Each row has a name. After each piece below comes the name of the row it's from, unless a question asks for something else. Each question is about the rows just above it. Places in a row count from 0.

J707: [ 43 -28  -8 -41  61  -1 -44  21  32  -2  27 -60  26 -31  -4  28  30  13
  39  37  36  28  19  28  -2  27  45  46]
J420: [-19  45  -5  28  -9  11  -9  15 -56 -54 -57  30 -37  -5  -6  10  38  21
 -43 -39 -26 -45 -48   6  48 -45 -13   3]
J318: [-85  23   7  54 -13  -4 -14  47 -48 -27 -25  18  14  23  57  -7   3  43
  15 -56   9  25  -4  19 -16  25 -45  -4]
J603: [ 43 -28  -8 -41  61  -1 -44  21  32  -2  27 -60  26 -31   1  28  30  13
  39  37  36  28  19  28  -2  27   0 -31]
J660: [ 24  -5  -5 -17 -14  -6  40 -43  34  54  13  31  -1  44 -62 -40 -24 -77
 -36  17 -12  -8  -1 -45 -18   9 -21 -48]
J969: [-49  -5  -4  43 -61   5  45   1 -37 -13   7  35   0 -21  -6  20  47 -12
 -10  22  40  57   0   9  30 -30  30 -11]
J782: [-49  -5  -4  43 -61   5  45   1 -37 -13   7  35   0 -21  75  -6 -72  38
   9 -41 -21   4   6  -3   0 -25 -34 -27]
J921: [ 86  19  27  -1  15  -6  51 -20  51   0  25 -40 -37 -10  -5  -3 -38  41
  -3   8 -30 -65   9  -4 -49  -7 -23 -25]
J595: [-18  17  24 -77  -6 -62 -18   9  54  -5  -5 -12 -48  -1  31  44 -45 -36
  -1 -43 -24 -14  -8 -21  34 -40  40  13]
[-85  23   7  54 -13  -4 -14  47 -48 -27 -25  18  14  23  57  -7   3  43
  15 -56   9  25  -4  19 -16  25 -45  -4] : J318
Put [-40 -24 -77 -36  17 -12  -8  -1 -45 -18   9 -21 -48  24  -5  -5 -17 -14
  -6  40 -43  34  54  13  31  -1  44 -62] back in order: which row is it? : J660

J883: [58 40 46 25 58]
J765: [82 44 89  2  6]
J705: [58 40 46 86 35]
J904: [58 40 46 25 53]
[53 25 46 40 58] is which row reordered? : J904
[82 44 89  2  6] is in which row? : J765

J577: [-18  53 -68  14  30]
J877: [-41  -6  30  11 -35]
J237: [ 29 -28  51  -1  -6]
J501: [-19 -45  32  -4 -37]
J755: [-38 -33  12  -7 -46]
J694: [63 34  7 10 52]
J135: [ -4  60 -56  -6  46]
J170: [ 11 -48  61   6 -28]
J620: [ 30 -44  72   1 -17]
J150: [ 35 -24  50  -3   1]
J40: [52 24  8 -7 52]
How many entries does [63] have? : 1
Put [-28  29  -1  -6  51] back in order: which row is it? : J237
Row and place of [50] in the named rows: : J150, 2
Shared by J620 and J877: : [30]
How many entries does [29] have? : 1

J625: [ 15 -63   1 -62 -16 -32 -61 -10  14   7 -52 -30]
J494: [-41   3   6  23  15 -15  28  32  45 -32 -42  13]
J939: [-41   3   6  23  15  13  28  32  33 -32 -42  13]
J223: [ -1 -26 -28 -42 -44   5  43  59 -26  46  47  67]
J14: [  6  23 -32  32   4 -42 -15 -41  33  28  13  15]
J641: [-21 -33 -17 -25  22   2 -34   7  39 -39   6  38]
J988: [-26  46 -26  59 -28  -1 -42   5  43 -44  46  67]
Which row holds these entries in another order? [-44 -42 -28 -26 -26  -1   5  43  46  46  59  67] : J988
[ 13 -32 -42 -41  33   3  13  32  15  28  23   6] is which row reordered? : J939
The one value in J494 and J223: : [-42]

J151: [ -1 -29   7 -52  17 -36  -3   9  19  -6  11  10   6  23  24  25 -19 -45
 -72   2  -5]
J204: [-22  -2  37 -12 -51 -29  -1 -50  43 -10  -2 -37  14  -5  -9  50 -15 -59
 -55 -19  19]
J596: [ 27 -22 -31   2  29 -41  -4 -14 -24 -28  47 -25 -54 -24  -5 -24  -5  -4
  12  16  14]
Row and place of [-51] in the named rows: : J204, 4
[ 14  16  12  -4  -5 -24  -5 -24 -54 -25  47 -28 -24 -14  -4 -41  29   2
 -31 -22  27] is which row reordered? : J596

J731: [  2   6  14 -10  -9   6   6  13  74  -7   6   5   2  -7  15  24]
J640: [  4 -35 -37  14  -4 -12 -19 -28 -24  24 -11  -8   4   2 -11 -31]
J337: [ 14 -30   3  13 -38 -21  16 -35  54 -16 -14 -16  11 -13  13 -24]
J314: [ 23 -59 -44  48 -60 -43   0 -84  13  -9 -25 -29  15  -5  -4 -74]
J514: [ 16 -61 -29  18 -33 -64  40 -65  28   4  -8 -23  11  -9  11  -5]
J795: [ -6  28 -21  -6  34  20 -45  26 -73   2  10  10  -7   6 -20   3]
J479: [ 25 -62 -50  39 -28 -17 -23 -39  53  12 -13 -12   9   1   2 -26]
J313: [ 23 -59 -44  13 -60 -43   0 -84  13  -9 -25 -29  15  -5  -4 -74]
J449: [ 15 -30 -20  12 -12   4 -31 -11  30  18 -13  -9   8 -12  -3 -25]
J400: [ 25 -62 -50  39 -28 -17 -23 -39  53  47 -13 -12   9   1  -7 -26]
J955: [ -2 -19 -45  19  10  -2 -15  -7 -17  50   7   9  -6  22 -17   5]
J760: [-23  45  -7 -17  12  14 -15  13 -41 -32  11  14  -7   6  -4  -6]
[-23  45  -7 -17  12  14 -15  13 -41 -32  11  14  -7   6  -4  -6] is in which row? : J760
Which row holds these entries in another order? [ -9 -29  40 -65  11 -33 -23   4  28 -64  -5 -61  11  16  18  -8] : J514
[ -6  28 -21  -6  34  20 -45  26 -73   2  10  10  -7   6 -20   3] : J795
[-37] is at row and place : J640, 2
Count the entries of [ -6  28 -21  -6  34]: : 5
Row and place of [-10] in the named rows: : J731, 3
Where in the named rows is [-32]? : J760, 9

J681: [ 80  33  59 -42]
J127: [ 31  17  21 -14]
J569: [ 78  32  57 -41]
J140: [ 66  32  44 -31]
J472: [ 68  35  44 -31]
J172: [ 75  35  53 -37]
J290: [ 25  14  15 -10]
J65: [ 60  20  49 -35]
J327: [ 40  11  30 -24]
J333: [-37  34  53  75]
[-14] is at row and place : J127, 3
Number of entries in [75 35]: : 2
Which row holds [-37  34  53  75]? : J333
[-42  33  59  80] is which row reordered? : J681
Which row holds these entries in another order? [ 53 -37  75  35] : J172

J993: [-1 57 16 10 -2]
J601: [-4 68  7  3  0]
J390: [ -6 -25 -26 -21  -7]
J100: [ -3 -41  15  17  -9]
J451: [ -6  36 -21 -20   3]
Row and place of [68] in the named rows: : J601, 1
Number of entries in [ -3 -41  15  17]: : 4
Count the entries of [-6 36]: : 2

J938: [  9 -61  13 -54 -27 -61   6 -89 -69  26 -14   8  31  23 -10 -20  33 -38
 -91  22]
J630: [ 11 -20  -3  -8  17 -33  23  -8  38  39  13   7 -32  28  22  15  10 -21
 -14  11]
J32: [-29   9  -2   4  -1 -16 -17   8   0  -5   3  13  19   7  12  -2  13  -1
   2 -29]
J791: [ 13  -3  10  23  -8  11  28  10  17  11   9  -8 -20   7  15  39  11 -14
  22 -32]
J587: [-38  13 -61  23  33 -91 -69 -61 -88   6 -14   8 -10   9  22 -54  26 -20
  31 -27]
[ 22 -91 -38  33 -20 -10  23  31   8 -14  26 -69 -89   6 -61 -27 -54  13
 -61   9] is which row reordered? : J938
Which row holds these entries in another order? [-32  -8  -8  10   7  17  23   9  28 -14  11  22  -3  10  11  39  11  15
  13 -20] : J791
[-38  13 -61  23  33 -91 -69 -61 -88   6 -14   8 -10   9  22 -54  26 -20
  31 -27] : J587
[-29   9  -2   4  -1 -16 -17   8   0  -5   3  13  19   7  12  -2  13  -1
   2 -29] : J32
Which row holds these entries in another order? [-27  31 -20  26 -54  22   9 -10   8 -14   6 -88 -61 -69 -91  33  23 -61
  13 -38] : J587
How many entries does [  9 -61  13 -54 -27 -61   6 -89 -69  26 -14   8  31  23 -10] have? : 15

J432: [ 11  10  13  13   9 -15 -29 -10 -17  10 -14 -27 -30   5 -25   3 -27  12
 -28   6 -11   6 -10  -9   7  14   4   9   0 -30  12 -12  13 -35   5   0
 -27  13   7]
J195: [-15 -10 -16 -12 -15 -14  36  23  31 -16  29  31  38 -15  37  -9  39  -7
  39 -10  16  -7  13   7  -9  10  -1 -17  -7  39  -9  17 -15  31   1  -4
  33 -17 -11]
J581: [-1 -6 -3 -6 -3 -3 -2  3  9 -3 -2  5 -3 -2 -4  4 -2  9 -2  3 -1  5  3  5
 -5  0  5 -5  6 -3 -6  0 -3  5  6  3 -1 -3 -5]
J417: [ -9   3  -7  -4 -12 -15  19  13  14 -13  13  19  19  -4  19 -10  21   5
  21  -8   7  -8   8   6   5 -10  -4 -10  -8  20   4   7  -3  23  -4  -7
  18  -7   1]
J770: [-43 -24 -44 -35 -45 -43  86  53  69 -46  65  79  10 -34  83 -32  89 -23
  89 -33  47 -28  34  27 -19 -47 -20 -43 -27  89 -27  48 -39  88 -13 -25
  81 -17 -26]
J813: [  8  10  10  13   9   8 -15 -14 -19   8 -20 -14 -15   9 -16   6 -17  15
 -17   5 -12   5  -9  -5  15   8   5   8   2 -16  17  -9  10 -15   6   6
 -14   8  11]
J528: [-3 -3 -2 -1  2  0  7  3  5  2  5  3  8 -2  6 -1  5 -3  6 -4 -1 -2  2  2
 -5 -3 -5  0 -4  7 -3  0 -2  7  2  0  6 -2 -5]
The row with [-43 -24 -44 -35 -45 -43  86  53  69 -46  65  79  10 -34  83 -32  89 -23
  89 -33  47 -28  34  27 -19 -47 -20 -43 -27  89 -27  48 -39  88 -13 -25
  81 -17 -26] is : J770
[-15 -10 -16 -12 -15 -14  36  23  31 -16  29  31  38 -15  37  -9  39  -7
  39 -10  16  -7  13   7  -9  10  -1 -17  -7  39  -9  17 -15  31   1  -4
  33 -17 -11] : J195
Row and place of [29] in the named rows: : J195, 10
Which row holds [ 11  10  13  13   9 -15 -29 -10 -17  10 -14 -27 -30   5 -25   3 -27  12
 -28   6 -11   6 -10  -9   7  14   4   9   0 -30  12 -12  13 -35   5   0
 -27  13   7]? : J432

J164: [ -3   2 -39  13  11  -4 -51 -18  -3   6   7 -16  18 -48   3 -19  20  16
  11]
J81: [ -7 -13  66 -35  -4  30  75 -30 -23 -26 -13   3 -32  72 -16 -18  -6  10
 -28]
J940: [  6  -2 -33  15   2  -9 -37   9   1   7  -6  11  11   8   3  13   5   5
  14]
J915: [  1  -5  30 -20  -9   8  31 -20 -16 -14  -4  -8 -23  29  -9 -14  -8   1
 -16]
J389: [  6   2   3  15 -35   9   5  -2  14   7  11  13 -37  11   1  -9   5 -33
  -6]
J436: [-16 -23 -34  66  10  30 -13 -30   3  -7  -4 -13  -6  72  75 -32 -28 -18
 -26]
Put [-16  72  -4  10 -32 -35  -6  75 -13  66 -23 -13 -30  30 -26   3  -7 -28
 -18] back in order: which row is it? : J81
[  6   2   3  15 -35   9   5  -2  14   7  11  13 -37  11   1  -9   5 -33
  -6] : J389
Count the entries of [  6  -2 -33  15   2  -9]: : 6
[ -6   1  11 -37   6   5  15   2  13  -2  14   3  -9   7 -33  11   9   8
   5] is which row reordered? : J940
[ 11  16  20 -19   3 -48  18 -16   7   6  -3 -18 -51  -4  11  13 -39   2
  -3] is which row reordered? : J164
Number of entries in [ -7 -13  66 -35]: : 4
Where in the named rows is [-48]? : J164, 13

J365: [ -5 -16 -19 -25  20   7  19  17  22   6  13 -30  26  42  29   3  16]
J979: [ 53   3  19 -18   1 -45  84  -2  14  14 -18 -30  35  18  22 -18 -20]
J830: [-26   8 -55  16 -28 -27  14   4 -37  44   8 -32  20 -33 -25  13  21]
J515: [  2   7  -2  18   2 -16  26  -9 -11  19  44  -6  46  21  28  14  22]
J712: [-18  14  35   1  22   2  -2  53 -45 -20  19  31  18  84 -30 -18 -18]
[-18 -18  14  35   1  22   2  -2  53 -45 -20  19  31  18  84 -30 -18] is which row reordered? : J712
[6] is at row and place : J365, 9
Number of entries in [ 2  7 -2 18  2]: : 5
How many entries does [  2   7  -2  18   2 -16  26  -9 -11  19  44  -6  46  21  28] have? : 15
[-18  14  35   1  22   2  -2  53 -45 -20  19  31  18  84 -30 -18 -18] : J712

J426: [ 62 -28  47 -60 -44  45 -72  -3 -36  62]
J874: [-61 -26 -15   3  48   6  10  -8  63 -10]
J425: [-16 -39   4  34  11 -46  52  29  30 -61]
J697: [-61 -10 -15  -7  10   3 -26 -44 -45  48]
The one value in J426 and J697: : [-44]
Shared by J697 and J426: : [-44]
Which row holds these entries in another order? [ 48   6 -61   3 -15  -8  63  10 -10 -26] : J874
Count the entries of [ 62 -28  47 -60 -44  45]: : 6
Which value is in both J425 and J697? : [-61]

J986: [ 26  49  52 -26  56 -29 -16  16 -16 -46  12  11   7   0 -15 -22 -78  20
  -6   6  -9]
J262: [  0 -25 -31 -14  25 -14  26 -33  -3 -25   3   6 -28  18  -8   4  27 -47
   6 -18  -8]
J932: [ 10   4  14  24 -14  -8  30  -7   4  16   5  17 -12  -7  -3  29  37  18
   7 -17  13]
J348: [ 27  27 -21 -26 -50  -4 -23  64  13   9  -2 -39  43 -85   5  -3  -6  29
 -82  24  -6]
J953: [ 34   7  32 -50  46 -10  53 -11   0   7   0  21 -30  53  -7  24  -1 -10
  53  12  -1]
J74: [ -1 -14  -5 -17   2   6  39   8  15 -19   6 -33   5 -11  20  17  60 -22
  -6  17  -1]
Count the entries of [ 34   7  32 -50  46 -10  53 -11   0   7   0  21 -30  53  -7  24  -1 -10
  53]: : 19
Shared by J953 and J262: : [0]

J30: [ 17  -5 -23  -8  18  -7]
J639: [ 17 -56  -4  -7  -8 -23]
J62: [ 17 -56  10  -5  -8  -7]
Which row holds these entries in another order? [-23  -8  -7  -4 -56  17] : J639
Row and place of [18] in the named rows: : J30, 4
Where do [ 17 -56  -4  -7  -8 -23] appear? : J639
[10] is at row and place : J62, 2
The row with [ 17  -5 -23  -8  18  -7] is : J30

J249: [ -8  26  11 -16 -18  -5  38 -25  -6]
J69: [-18  23  10 -34 -28 -14  52 -29  -3]
J809: [-28  -9 -80   7  19 -34  -2   5 -43]
J677: [-28  -9 -80   7  19 -24  -2   5 -43]
Row and place of [-25] in the named rows: : J249, 7
Where in the named rows is [-3]? : J69, 8
Row and place of [38] in the named rows: : J249, 6
Number of entries in [-28  -9 -80   7]: : 4
Count the entries of [-18  23  10 -34 -28 -14  52 -29  -3]: : 9
[-8] is at row and place : J249, 0

J386: [-43 -21   7   3]
J716: [  6 -21   7 -44]
J925: [-43   7   7 -69]
Where in the named rows is [6]? : J716, 0
Count the entries of [-43   7   7 -69]: : 4
The one value in J716 and J925: : [7]

J213: [ 35  17 -44  -5   2 -39   3  46   7   7  -7   0  12 -14 -33  37   0  -8
  66  46  -8  19  11 -31  -9  18   5   3  -7  -6 -22   1 -17  12 -17   4
   5  26  10  -6  -8   2   9  42  15  -9  13  -4  10   6  29   9  -6   2
  -1  19   5   3 -17 -17  10 -17 -15  13]
J185: [ 60   7 -45  -1  -3 -35  32 -13  23  19 -18 -20 -12   4 -17   5  -3 -18
  38  37 -13   0  13 -13  11  22   8   1 -18   6  -7  23   2  12  -1  27
  27  13  -7   3  -2 -17   9  36  -3  -6  32  -7  -1  26  20  -9 -20  12
  -4  38 -25  19  -6   2  14 -30 -14  16]
J56: [ 19   1  -9  35  14  -4  47 -58  33   5 -11  -9 -27  18  18 -44  -3 -25
 -32   6   7 -13   8  19  14  24  -6   7   1  14  25  12  19  11  -9  27
  23  -9   2  18   3 -14  11  -7 -20 -36  36   1 -12   4   2  -9 -16   6
  14  18 -37  10  10  14  20 -23   1   1]
J450: [ 49  -3 -31  15   3 -18  46 -47  31  15 -19 -17 -24  12   1 -23  -4 -25
   0  18  -6 -12  10   6  18  24   3   2 -13  10  12  25  13  11  -1  35
  30   1  -6  10   1 -21  11  15 -14 -18  38  -4  -6  19  11 -16 -22  12
   6  35 -36  20   1  10  16 -29  -8  10]
J911: [ 48  14 -48  -7  -1 -41  11  29  12  13 -12 -10   4  -8 -29  30  -1 -12
  61  47 -11  13  13 -27  -3  18   6   2 -12  -1 -20   8 -12  11 -11  12
  14  23   3  -4  -6  -6   8  44  10  -5  19  -6   6  17  27   4 -11   7
  -5  28  -6  10 -13 -11  11 -23 -16  15]
J214: [ 58   4 -39   5  -1 -27  41 -32  28  18 -19 -20 -20   8  -9 -10  -3 -21
  20  27 -11  -6  12  -4  15  23   7   1 -17   8   2  27   9  13   2  32
  30   8  -7   7  -1 -22  10  27 -10 -10  36  -6  -4  25  16 -14 -22  14
   1  38 -31  21  -2   7  16 -30 -12  14]
J284: [ 57  11 -48  -6  -3 -40  22   8  17  18 -16 -17  -5  -1 -24  19  -1 -14
  52  44 -12   7  13 -21   3  21   8   2 -16   3 -15  16  -5  12  -5  21
  21  19  -3   0  -3 -13   9  42   3  -4  27  -7   2  24  24  -3 -17   9
  -6  33 -17  15 -10  -5  13 -28 -15  17]
J78: [ 36   2 -20  26   9  -7  49 -56  33  11 -16 -13 -27  15  11 -36  -3 -26
 -18  11  -1 -14   9  13  18  25  -1   4  -6  11  19  21  17  12  -4  33
  28  -5  -2  15   2 -18  12   4 -17 -27  38  -1 -10  13   7 -15 -19   9
  10  29 -38  15   6  13  18 -27  -2   6]
The row with [ 19   1  -9  35  14  -4  47 -58  33   5 -11  -9 -27  18  18 -44  -3 -25
 -32   6   7 -13   8  19  14  24  -6   7   1  14  25  12  19  11  -9  27
  23  -9   2  18   3 -14  11  -7 -20 -36  36   1 -12   4   2  -9 -16   6
  14  18 -37  10  10  14  20 -23   1   1] is : J56
[  6  -2 -27  18  13   6  15 -38  29  10   9 -19 -15   7  13 -10  -1  38
 -27 -17   4  12 -18   2  15  -2  -5  28  33  -4  12  17  21  19  11  -6
   4  -1  25  18  13   9 -14  -1  11 -18 -26  -3 -36  11  15 -27 -13 -16
  11  33 -56  49  -7   9  26 -20   2  36] is which row reordered? : J78
How many entries does [ 49  -3 -31  15   3 -18  46 -47  31  15 -19 -17 -24  12   1 -23  -4 -25
   0  18  -6 -12  10   6  18  24   3   2 -13  10  12  25  13  11  -1  35
  30   1  -6  10   1 -21  11  15 -14 -18  38  -4  -6  19  11 -16 -22  12
   6  35 -36  20   1  10  16 -29  -8  10] have? : 64
[ 35  17 -44  -5   2 -39   3  46   7   7  -7   0  12 -14 -33  37   0  -8
  66  46  -8  19  11 -31  -9  18   5   3  -7  -6 -22   1 -17  12 -17   4
   5  26  10  -6  -8   2   9  42  15  -9  13  -4  10   6  29   9  -6   2
  -1  19   5   3 -17 -17  10 -17 -15  13] : J213
[ 13   7 -27   9  10 -20  -5 -15  13   4   2   2  21   4  15 -14  17   9
  18  19  15  25 -18  33 -10   6   9  -1  -4 -18 -56  36  11  29  -3 -38
  18 -27 -36 -19  12  13  12  -1  33 -17   6  -2  -7  -6  28  26  11 -26
  11 -16  15  11 -27  -1  -2  38  49 -13] is which row reordered? : J78

